Below is a small trained network, with its code and all its weights. Each question gives an input and a target symbol and asks what happens when units are switched off, that is, made to give their printed mean instead of their output.

import numpy as np


def w(rows, s, z=0):
    codes = np.array(rows[::2]) - 128.0
    scale = np.full(codes.shape[1], s)
    scale[-1] = z or s
    return codes * scale


def f(y):
    return y / 2 * (1 + np.tanh(0.7978845608 * (y + 0.044715 * y**3)))


def softmax(a):
    e = np.exp(a - a.max(-1, keepdims=True))
    return e / e.sum(-1, keepdims=True)


def log_softmax(a):
    a = a - a.max(-1, keepdims=True)
    return a - np.log(np.exp(a).sum(-1, keepdims=True))


def net(x, mask):
    ids = ['ΘΛΣΦΨΩαβγδεζηξπτ'.index(c) for c in x.split()]
    T = len(ids)
    res = E[ids] + P[:T]
    q, k, v = (res @ M[0].T for M in (Q, K, V))
    z = softmax(np.where(np.tri(T) > 0, q @ k.T / 3**0.5, -1e9)) @ v
    res = res + np.where(mask[0], z, O[0][:, -1]) @ O[0][:, :-1]
    y = f(res @ A[0][:, :-1].T + A[0][:, -1])
    res = res + np.where(mask[1:13], y, B[0][:, -1]) @ B[0][:, :-1]
    return log_softmax(res[-1] @ U[:, :-1].T + U[:, -1])


Q, K, V, O, A, B = {}, {}, {}, {}, {}, {}
E = w([
[103,106,130],'Θ',
[97,115,133],'Λ',
[114,110,138],'Σ',
[76,207,109],'Φ',
[109,125,114],'Ψ',
[115,103,129],'Ω',
[203,238,6],'α',
[118,205,211],'β',
[63,198,163],'γ',
[194,109,101],'δ',
[81,149,85],'ε',
[127,100,146],'ζ',
[223,98,180],'η',
[118,109,140],'ξ',
[106,110,132],'π',
[108,114,136],'τ',
],0.022)
P = w([
[229,162,130],'0',
[236,163,141],'1',
[241,167,149],'2',
[247,164,148],'3',
[249,172,148],'4',
[254,167,151],'5',
],0.0052)
Q[0] = w([
[77,103,228],'H1',
[114,7,220],'H1',
[60,92,74],'H1',
],0.012)
K[0] = w([
[126,224,245],'H1',
[176,144,212],'H1',
[69,66,142],'H1',
],0.012)
V[0] = w([
[215,113,15],'H1',
[67,170,89],'H1',
[71,2,123],'H1',
],0.012)
O[0] = w([
[247,95,77,181],'H1',
[73,172,68,93],'H1',
[33,24,91,10],'H1',
],0.013,0.012)
A[0] = w([
[167,99,159,108],'N1',
[108,203,181,116],'N2',
[124,73,86,169],'N3',
[104,78,21,178],'N4',
[108,65,229,128],'N5',
[129,184,174,83],'N6',
[31,116,156,207],'N7',
[67,187,39,197],'N8',
[200,116,55,88],'N9',
[176,72,146,117],'N10',
[66,92,96,248],'N11',
[110,8,128,132],'N12',
],0.013,0.012)
B[0] = w([
[104,139,100,191],'N1',
[134,91,139,197],'N2',
[78,72,58,137],'N3',
[33,69,92,132],'N4',
[116,164,39,155],'N5',
[103,96,104,190],'N6',
[86,146,212,149],'N7',
[166,203,130,147],'N8',
[90,99,163,251],'N9',
[123,146,103,204],'N10',
[7,210,179,140],'N11',
[64,75,32,139],'N12',
],0.016,0.024)
U = w([
[225,130,215,138],'Θ',
[191,197,183,136],'Λ',
[107,139,139,163],'Σ',
[148,12,91,214],'Φ',
[62,155,172,49],'Ψ',
[194,142,50,157],'Ω',
[106,59,218,165],'α',
[62,28,108,10],'β',
[106,190,122,177],'γ',
[60,107,146,74],'δ',
[90,127,106,120],'ε',
[47,83,142,29],'ζ',
[98,135,30,30],'η',
[85,129,127,116],'ξ',
[128,175,223,138],'π',
[84,146,156,114],'τ',
],0.011,0.013)

Each question gives the input, a string of symbols that net reads in full, and the target symbol t.
The units are the heads (3 rows each of Q, K, V and O) and the neurons (one row each of A and B). Each row of codes is followed by its name. A weight is (code - 128) times the scale printed after its matrix; where a second scale follows, it is the last column's (O, A, B and U).
mask holds one flag per unit, heads first, then neurons. A switched-off unit (its flag False) gives its mean, the last column of its rows in O or B, instead of its output. The means were averaged over made-up inputs and are rounded, as every weight is.
A unit's drop is (log p(t) with every unit on - log p(t) with that unit switched off) / (log p(t) with every unit on - log p(t) with every unit switched off).
The circuit of an input: a set's keep is (log p(t) with only the set's units on - log p(t) with every unit switched off) / (log p(t) with every unit on - log p(t) with every unit switched off). Starting from the 12 units with the biggest drops (on a tie, the unit counted first), units are removed one at a time, each time the one whose removal leaves the highest keep (on an exact tie, the one counted first), for as long as the keep stays at least 0.8.
circuit, biggest first: the units of the circuit, biggest drop first
unit that matters most: the unit with the biggest drop
top k neurons: the k neurons with the biggest drops, biggest first
drop when u is switched off: that unit's drop, to one decimal
input α η τ, target Θ: unit that matters most -> N5
input Ψ ζ Ω δ ζ Ψ, target Φ: circuit, biggest first -> H1; N11
input ζ Λ τ ζ, target η: circuit, biggest first -> H1; N9; N5
input ζ η β, target α: circuit, biggest first -> N2; H1; N6
input ξ α Ψ, target Θ: top 2 neurons -> N9; N5
input β Θ Λ, target α: top 3 neurons -> N2; N6; N10
input Ψ ζ π β Λ ζ, target α: top 2 neurons -> N2; N6
input π ε η α δ, target Θ: circuit, biggest first -> N9; H1
input ε Θ δ ε, target γ: top 2 neurons -> N8; N4
input ζ δ Θ, target Φ: circuit, biggest first -> H1; N7
input β ζ Σ Θ, target α: top 4 neurons -> N2; N10; N1; N8
input Θ Λ δ Σ Ω τ, target Φ: top 2 neurons -> N8; N7
input α Ψ Λ δ Ω, target Θ: top 2 neurons -> N6; N5
input α η ζ, target Θ: top 4 neurons -> N12; N6; N3; N9
input Ψ Λ Ψ γ Λ, target π: top neuron -> N7
input β ζ ξ β β Σ, target α: circuit, biggest first -> H1; N2; N10
input ζ β τ Λ, target α: top 4 neurons -> N2; N10; N6; N1
input ζ Θ Θ, target ζ: top 2 neurons -> N11; N12
input Λ ζ Λ, target Ψ: top 4 neurons -> N11; N7; N6; N2
input β η α ζ ξ, target Θ: top 2 neurons -> N9; N5
input δ ξ ζ γ, target π: top 3 neurons -> N8; N7; N9
input α ζ β γ π, target Θ: unit that matters most -> N9
input δ ζ ζ Ω, target Φ: drop when N4 is switched off -> 0.0
input ε γ Λ, target π: drop when N7 is switched off -> 0.2
input α Θ Σ, target Θ: drop when N9 is switched off -> 0.1
input Σ ξ Θ γ, target π: drop when N7 is switched off -> 0.3
input Θ Φ Λ, target Λ: unit that matters most -> N9
